Below are the code and all the weights of a small trained network. Each question names an input and a target symbol and asks about switching units off, where a switched-off unit gives its printed mean instead of its output.

import numpy as np


def w(rows, s, z=0):
    codes = np.array(rows[::2]) - 128.0
    scale = np.full(codes.shape[1], s)
    scale[-1] = z or s
    return codes * scale


def f(y):
    return np.maximum(y, 0)


def softmax(a):
    e = np.exp(a - a.max(-1, keepdims=True))
    return e / e.sum(-1, keepdims=True)


def log_softmax(a):
    a = a - a.max(-1, keepdims=True)
    return a - np.log(np.exp(a).sum(-1, keepdims=True))


def net(x, mask):
    ids = ['ΓΔΛΞεηστφω'.index(c) for c in x.split()]
    T = len(ids)
    res = E[ids] + P[:T]
    r = res
    for j in range(3):
        rows = slice(3 * j, 3 * j + 3)
        q, k, v = (r @ M[0][rows].T for M in (Q, K, V))
        z = softmax(np.where(np.tri(T) > 0, q @ k.T / 3**0.5, -1e9)) @ v
        o = O[0][rows]
        res = res + np.where(mask[j], z, o[:, -1]) @ o[:, :-1]
    y = f(res @ A[0][:, :-1].T + A[0][:, -1])
    res = res + np.where(mask[3:7], y, B[0][:, -1]) @ B[0][:, :-1]
    return log_softmax(res[-1] @ U[:, :-1].T + U[:, -1])


Q, K, V, O, A, B = {}, {}, {}, {}, {}, {}
E = w([
[83,89,81,6,84,56,177,145,205,164,88,96],'Γ',
[78,211,69,188,178,202,169,152,228,122,164,126],'Δ',
[159,94,101,51,83,233,126,99,157,126,124,144],'Λ',
[70,95,174,94,50,119,150,142,222,189,165,80],'Ξ',
[106,90,151,96,206,189,175,40,126,226,97,152],'ε',
[90,97,204,167,165,240,138,154,103,170,187,101],'η',
[144,113,163,93,187,213,123,139,78,111,100,49],'σ',
[101,214,169,130,109,127,144,125,83,171,69,88],'τ',
[50,216,151,118,164,120,76,124,115,129,114,192],'φ',
[23,84,153,107,105,135,172,53,55,76,96,151],'ω',
],0.014)
P = w([
[161,52,16,70,108,120,147,172,38,222,164,112],'0',
[139,55,65,116,108,171,108,185,78,219,119,142],'1',
[136,84,83,121,110,154,104,180,84,195,106,138],'2',
[134,96,98,112,116,164,100,134,112,174,99,126],'3',
[141,111,131,114,107,162,100,125,116,163,85,125],'4',
[129,131,146,113,119,157,88,113,133,140,95,93],'5',
[125,125,176,109,120,154,104,98,146,120,81,99],'6',
[127,141,195,112,117,153,93,77,142,119,71,93],'7',
[112,158,209,114,129,150,102,55,145,89,76,69],'8',
[124,151,236,100,101,154,114,46,165,85,69,75],'9',
[112,181,255,92,121,143,113,29,171,75,49,79],'10',
],0.0099)
Q[0] = w([
[110,185,163,102,78,146,65,178,115,247,69,104],'h0',
[131,111,178,114,148,245,183,118,126,223,70,60],'h0',
[132,156,98,159,147,80,145,129,13,126,101,145],'h0',
[35,180,168,76,116,186,43,155,130,171,25,136],'h1',
[40,72,199,116,125,210,153,101,158,224,169,104],'h1',
[120,116,166,147,168,102,118,228,26,103,183,92],'h1',
[149,114,111,69,89,173,68,96,169,113,111,114],'h2',
[77,123,100,97,126,151,187,129,186,130,130,76],'h2',
[113,170,49,87,147,171,138,132,141,100,118,99],'h2',
],0.011)
K[0] = w([
[85,161,144,131,163,147,111,62,64,89,121,138],'h0',
[92,177,250,105,126,90,95,74,122,95,97,129],'h0',
[107,113,71,116,126,103,133,192,95,141,153,158],'h0',
[80,133,191,146,121,99,126,53,131,60,103,108],'h1',
[122,164,239,119,160,133,94,125,82,73,94,98],'h1',
[150,136,36,119,117,108,132,150,87,147,101,163],'h1',
[92,160,163,154,144,139,148,110,133,122,115,116],'h2',
[150,146,185,116,120,174,136,56,135,95,113,110],'h2',
[123,136,202,103,103,110,104,104,134,141,116,134],'h2',
],0.015)
V[0] = w([
[234,49,233,59,235,60,55,137,105,213,107,105],'h0',
[84,75,95,64,160,161,28,144,179,97,223,219],'h0',
[124,64,135,163,221,188,254,93,128,139,150,161],'h0',
[170,177,27,64,192,128,132,112,244,97,27,129],'h1',
[209,129,125,185,157,211,111,202,71,26,118,86],'h1',
[169,204,235,161,175,142,113,186,172,224,190,133],'h1',
[174,183,66,108,100,165,232,105,170,119,191,96],'h2',
[188,160,166,119,108,184,73,98,154,107,76,180],'h2',
[42,156,159,187,192,71,107,118,99,188,60,129],'h2',
],0.0072)
O[0] = w([
[227,189,62,138,112,131,154,76,126,161,150,88,144],'h0',
[82,186,173,58,97,164,84,75,168,27,153,82,52],'h0',
[99,98,171,144,78,106,196,43,95,58,168,122,108],'h0',
[167,176,105,129,46,204,217,183,136,87,70,130,46],'h1',
[166,49,157,97,147,123,148,116,254,133,125,155,3],'h1',
[99,165,153,88,156,138,157,132,115,184,205,223,160],'h1',
[152,66,67,74,178,141,141,141,91,112,118,116,146],'h2',
[155,103,129,107,45,143,62,142,141,147,135,175,121],'h2',
[66,127,206,177,117,112,169,185,100,179,164,103,205],'h2',
],0.0086,0.0029)
A[0] = w([
[140,200,17,208,200,130,120,123,139,49,182,153,71],'n0',
[177,126,138,102,88,133,89,171,177,3,102,153,7],'n1',
[206,167,43,131,129,106,149,185,97,94,84,69,3],'n2',
[212,78,152,173,137,116,169,75,210,83,141,128,47],'n3',
],0.0069,0.0037)
B[0] = w([
[159,64,161,79,66,114,84,112,78,176,150,90,253],'n0',
[90,134,47,152,115,115,121,92,163,191,83,225,182],'n1',
[132,105,236,124,131,116,78,155,88,56,171,213,200],'n2',
[156,254,111,108,202,129,93,165,138,92,121,41,211],'n3',
],0.0095,0.0026)
U = w([
[190,163,127,107,190,106,140,156,184,95,128,53,86],'Γ',
[80,69,143,232,141,98,62,119,158,99,68,54,83],'Δ',
[149,170,121,181,38,137,212,92,89,107,180,106,49],'Λ',
[148,107,165,127,114,112,120,180,114,85,155,145,42],'Ξ',
[44,112,144,99,179,150,253,220,163,64,100,131,49],'ε',
[102,91,107,10,158,163,89,139,57,184,117,44,254],'η',
[111,95,187,110,184,73,111,87,165,122,206,175,60],'σ',
[170,72,121,194,155,110,144,211,123,206,98,159,102],'τ',
[35,215,211,128,106,195,112,164,183,173,103,113,215],'φ',
[120,109,83,129,121,155,113,117,174,130,78,170,35],'ω',
],0.0033,0.0049)

Each question gives the input, a string of symbols that net reads in full, and the target symbol t.
The units are the heads (3 rows each of Q, K, V and O) and the neurons (one row each of A and B). Each row of codes is followed by its name. A weight is (code - 128) times the scale printed after its matrix; where a second scale follows, it is the last column's (O, A, B and U).
mask holds one flag per unit, heads first, then neurons. A switched-off unit (its flag False) gives its mean, the last column of its rows in O or B, instead of its output. The means were averaged over made-up inputs and are rounded, as every weight is.
A unit's drop is (log p(t) with every unit on - log p(t) with that unit switched off) / (log p(t) with every unit on - log p(t) with every unit switched off).
The circuit of an input: a set's keep is (log p(t) with only the set's units on - log p(t) with every unit switched off) / (log p(t) with every unit on - log p(t) with every unit switched off). Starting from all 7 units, units are removed one at a time, each time the one whose removal leaves the highest keep (on an exact tie, the one counted first), for as long as the keep stays at least 0.8.
units of the circuit, in order: the units of the circuit, biggest drop first
which heads matter: for each layer, one digit per head in row order, 1 if its drop is at least 0.15 and else 0, layers parted by /
drop of u: that unit's drop, to one decimal
input τ Λ φ Δ Δ φ Δ ε Δ, target Λ: units of the circuit, in order : [h0; h1]
input Δ τ Γ, target τ: units of the circuit, in order : [h0]
input Λ Δ Λ Δ, target ω: which heads matter : 111
input τ τ Δ Ξ ε σ Δ, target Γ: units of the circuit, in order : [h1; n3; h0]
input Λ ω Γ, target Δ: units of the circuit, in order : [h1; h0]
input Δ Γ Ξ Ξ Γ ε Ξ, target Λ: which heads matter : 110
input Δ Ξ τ Δ Δ Δ φ Δ σ Δ ε, target Γ: units of the circuit, in order : [n3; h1; h0]
input Ξ Δ σ Ξ, target Γ: which heads matter : 110
input φ Δ Δ Δ φ ω Γ Ξ, target Δ: which heads matter : 010
input ω ω Ξ Δ ε ω τ, target Δ: which heads matter : 010
input ε η Λ, target σ: which heads matter : 010
input Δ ε Ξ, target Λ: which heads matter : 100
input τ Δ ε Δ Ξ ε η, target σ: which heads matter : 010
input τ τ τ τ Ξ, target τ: which heads matter : 100
input τ Δ τ φ Δ Ξ Δ φ ω τ, target Δ: units of the circuit, in order : [h1]
input τ Δ ε Δ φ Λ, target φ: which heads matter : 101
input Λ Γ Δ Δ Δ, target ε: units of the circuit, in order : [h0; h1]
input Γ ε Ξ Ξ Δ, target η: units of the circuit, in order : [n0; h1]
input Ξ Ξ Δ Λ ε τ Ξ Δ σ Δ Γ, target Γ: drop of n3 : 0.6
input Δ τ ε, target τ: drop of h0 : 0.9
input Ξ φ Γ, target φ: drop of h2 : 0.5
input φ τ Λ Δ Δ η, target σ: drop of n3 : 0.0
input Ξ ε Δ, target Λ: units of the circuit, in order : [h0]
